Below is a small trained network, with its code and all its weights. Each question gives an input and a class and asks what happens when units are switched off, that is, made to give their printed mean instead of their output.

import numpy as np


def w(rows, s, z=0):
    codes = np.array(rows[::2]) - 128.0
    scale = np.full(codes.shape[1], s)
    scale[-1] = z or s
    return codes * scale


def f(y):
    return np.maximum(y, 0)


def log_softmax(a):
    a = a - a.max(-1, keepdims=True)
    return a - np.log(np.exp(a).sum(-1, keepdims=True))


def net(x, mask):
    res = np.array(x, float).reshape(1, 7) / 4 @ E
    y = f(res @ A[0][:, :-1].T + A[0][:, -1])
    res = res + np.where(mask, y, B[0][:, -1]) @ B[0][:, :-1]
    return log_softmax(res[-1] @ U[:, :-1].T + U[:, -1])


A, B = {}, {}
E = w([
[88,137,182],'x0',
[1,108,104],'x1',
[134,12,197],'x2',
[108,109,130],'x3',
[124,92,56],'x4',
[146,69,142],'x5',
[171,105,47],'x6',
],0.0041)
A[0] = w([
[170,90,147,85],'n1',
[59,192,99,104],'n2',
[126,126,155,183],'n3',
[44,111,38,177],'n4',
[155,97,144,93],'n5',
[132,121,191,207],'n6',
[153,233,50,184],'n7',
[218,124,118,156],'n8',
[148,109,140,103],'n9',
[96,176,114,104],'n10',
[132,42,82,162],'n11',
[131,113,172,195],'n12',
[208,174,100,122],'n13',
[118,58,83,133],'n14',
[143,160,105,139],'n15',
[132,116,171,193],'n16',
[123,109,174,169],'n17',
[68,152,156,252],'n18',
[108,108,76,140],'n19',
[250,124,116,159],'n20',
[105,148,170,192],'n21',
[133,108,184,209],'n22',
[116,139,100,133],'n23',
[170,154,107,109],'n24',
],0.011,0.0036)
B[0] = w([
[88,71,125,158],'n1',
[176,208,172,193],'n2',
[95,138,148,179],'n3',
[254,88,198,247],'n4',
[109,82,127,150],'n5',
[47,145,157,215],'n6',
[192,249,29,255],'n7',
[70,105,50,205],'n8',
[110,98,129,142],'n9',
[156,179,140,163],'n10',
[173,25,154,215],'n11',
[70,127,162,199],'n12',
[89,153,28,195],'n13',
[185,63,166,190],'n14',
[138,160,94,164],'n15',
[73,126,156,196],'n16',
[77,140,160,188],'n17',
[108,190,246,250],'n18',
[176,91,137,178],'n19',
[50,94,22,229],'n20',
[83,175,165,197],'n21',
[53,122,171,216],'n22',
[154,142,138,155],'n23',
[118,141,69,160],'n24',
],0.03,0.0042)
U = w([
[195,212,124,56],'0',
[55,155,173,116],'1',
[117,152,3,144],'2',
[215,24,162,174],'3',
[68,31,90,65],'4',
[64,160,157,254],'5',
[122,154,111,44],'6',
],0.0044,0.003)

Each question gives the input, the list of numbers given to net, and the class t.
The units are the neurons (one row each of A and B). Each row of codes is followed by its name. A weight is (code - 128) times the scale printed after its matrix; where a second scale follows, it is the last column's (A, B and U).
mask holds one flag per neuron, in row order. A switched-off neuron (its flag False) gives its mean, the last column of its row in B, instead of its output. The means were averaged over made-up inputs and are rounded, as every weight is.
A unit's drop is (log p(t) with every unit on - log p(t) with that unit switched off) / (log p(t) with every unit on - log p(t) with every unit switched off).
The circuit of an input: a set's keep is (log p(t) with only the set's units on - log p(t) with every unit switched off) / (log p(t) with every unit on - log p(t) with every unit switched off). Starting from the 12 units with the biggest drops (on a tie, the unit counted first), units are removed one at a time, each time the one whose removal leaves the highest keep (on an exact tie, the one counted first), for as long as the keep stays at least 0.8.
circuit, biggest first: the units of the circuit, biggest drop first
unit that matters most: the unit with the biggest drop
top k neurons: the k neurons with the biggest drops, biggest first
drop of u: that unit's drop, to one decimal
input [-2,1,-1,-4,7,-7,4], class 0: circuit, biggest first -> [n7 n4]
input [8,-4,-7,-4,-4,-2,2], class 2: circuit, biggest first -> [n13 n7]
input [0,4,0,3,1,-3,0], class 3: circuit, biggest first -> [n4 n7 n20]
input [-1,8,-4,6,5,1,-8], class 0: unit that matters most -> n2
input [1,0,-3,-7,-4,-8,-6], class 0: circuit, biggest first -> [n7 n2]
input [8,-8,-7,-3,2,-7,-5], class 2: circuit, biggest first -> [n13 n7]
input [-3,-4,0,2,-4,1,-1], class 2: circuit, biggest first -> [n18 n20]
input [6,2,7,5,1,3,6], class 3: circuit, biggest first -> [n11 n14]
input [6,5,3,5,-4,-4,8], class 3: top 2 neurons -> [n4 n7]
input [-6,4,-1,0,3,-2,0], class 3: drop of n4 -> 0.2
input [3,-4,8,6,-1,6,-1], class 4: drop of n1 -> 0.2
input [-2,-2,2,1,3,7,6], class 4: drop of n4 -> 0.1
input [2,-5,6,-5,6,-2,7], class 4: drop of n7 -> 0.1
input [-8,3,8,-7,-4,-3,4], class 4: unit that matters most -> n4
